Below are the code and all the weights of a small trained network. Each question names an input and a class and asks about switching units off, where a switched-off unit gives its printed mean instead of its output.

import numpy as np


def w(rows, s, z=0):
    codes = np.array(rows[::2]) - 128.0
    scale = np.full(codes.shape[1], s)
    scale[-1] = z or s
    return codes * scale


def f(y):
    return y / 2 * (1 + np.tanh(0.7978845608 * (y + 0.044715 * y**3)))


def log_softmax(a):
    a = a - a.max(-1, keepdims=True)
    return a - np.log(np.exp(a).sum(-1, keepdims=True))


def net(x, mask):
    res = np.array(x, float).reshape(1, 3) / 4 @ E
    y = f(res @ A[0][:, :-1].T + A[0][:, -1])
    res = res + np.where(mask, y, B[0][:, -1]) @ B[0][:, :-1]
    return log_softmax(res[-1] @ U[:, :-1].T + U[:, -1])


A, B = {}, {}
E = w([
[250,69,151,194,162,139,152,50,203,141,53],'x0',
[176,99,59,191,113,136,148,133,124,196,118],'x1',
[109,150,169,106,194,82,100,109,91,223,178],'x2',
],0.013)
A[0] = w([
[137,81,186,61,133,74,144,96,191,124,109,194],'N0',
[76,185,180,53,111,132,79,108,86,111,166,251],'N1',
[61,144,61,64,89,197,133,206,112,88,149,202],'N2',
[151,115,243,120,202,130,118,103,183,136,94,217],'N3',
[109,185,157,34,171,172,98,135,77,122,144,221],'N4',
[109,146,162,145,104,83,152,100,60,200,181,187],'N5',
[99,187,103,67,76,91,70,237,133,97,131,202],'N6',
[194,1,141,182,191,183,163,71,188,120,20,218],'N7',
[93,157,120,134,163,109,115,193,81,231,205,173],'N8',
[99,110,95,167,163,73,116,83,130,237,148,158],'N9',
[116,128,223,89,182,128,113,62,140,113,124,210],'N10',
[164,166,140,154,198,125,72,97,102,236,148,213],'N11',
[169,64,38,178,38,197,193,110,195,87,51,234],'N12',
[91,174,156,111,108,165,175,162,166,111,183,46],'N13',
],0.0073,0.0027)
B[0] = w([
[154,130,145,158,134,106,112,130,127,92,95,156],'N0',
[113,120,137,135,112,108,103,158,87,154,122,203],'N1',
[144,164,104,61,150,163,132,163,98,119,173,214],'N2',
[167,120,148,152,180,105,127,131,150,82,126,179],'N3',
[110,75,162,138,110,131,106,122,102,158,84,187],'N4',
[88,108,106,188,131,86,145,119,103,141,89,179],'N5',
[106,130,120,66,92,143,103,158,88,131,122,207],'N6',
[165,150,153,167,84,124,152,128,195,137,123,248],'N7',
[67,104,93,139,150,83,155,122,116,180,122,209],'N8',
[119,109,114,150,175,119,111,97,168,118,123,182],'N9',
[165,90,163,122,152,78,124,126,96,68,109,164],'N10',
[135,99,116,190,159,111,177,95,139,110,67,194],'N11',
[104,200,106,115,144,194,248,79,191,93,124,241],'N12',
[123,135,156,121,106,175,116,131,110,130,120,151],'N13',
],0.011,0.017)
U = w([
[181,102,193,150,154,83,99,116,143,72,105,193],'0',
[140,137,126,163,104,182,173,79,212,132,106,77],'1',
[105,118,157,106,104,185,89,128,95,108,87,1],'2',
[117,157,78,100,144,179,171,137,114,88,156,118],'3',
[77,78,82,174,165,79,127,92,108,155,96,181],'4',
[105,104,141,95,83,118,3,160,52,147,148,166],'5',
],0.011,0.0021)

Each question gives the input, the list of numbers given to net, and the class t.
The units are the neurons (one row each of A and B). Each row of codes is followed by its name. A weight is (code - 128) times the scale printed after its matrix; where a second scale follows, it is the last column's (A, B and U).
mask holds one flag per neuron, in row order. A switched-off neuron (its flag False) gives its mean, the last column of its row in B, instead of its output. The means were averaged over made-up inputs and are rounded, as every weight is.
A unit's drop is (log p(t) with every unit on - log p(t) with that unit switched off) / (log p(t) with every unit on - log p(t) with every unit switched off).
The circuit of an input: a set's keep is (log p(t) with only the set's units on - log p(t) with every unit switched off) / (log p(t) with every unit on - log p(t) with every unit switched off). Starting from the 12 units with the biggest drops (on a tie, the unit counted first), units are removed one at a time, each time the one whose removal leaves the highest keep (on an exact tie, the one counted first), for as long as the keep stays at least 0.8.
units of the circuit, in order: the units of the circuit, biggest drop first
k most important neurons: the k neurons with the biggest drops, biggest first
drop of u: that unit's drop, to one decimal
input [1,-6,-4], class 0: units of the circuit, in order	N12; N10
input [5,-8,-4], class 0: units of the circuit, in order	N10
input [-1,0,-5], class 3: units of the circuit, in order	N7; N11
input [1,-7,-6], class 3: 2 most important neurons	N7; N11
input [-7,-1,7], class 5: 3 most important neurons	N12; N6; N1
input [-8,5,2], class 5: 2 most important neurons	N12; N6
input [7,3,6], class 0: 3 most important neurons	N12; N3; N10
input [5,-1,4], class 0: drop of N12	0.1
input [-8,7,-2], class 5: drop of N12	0.5
input [5,-2,8], class 0: drop of N3	0.1
input [0,1,1], class 4: drop of N2	0.3
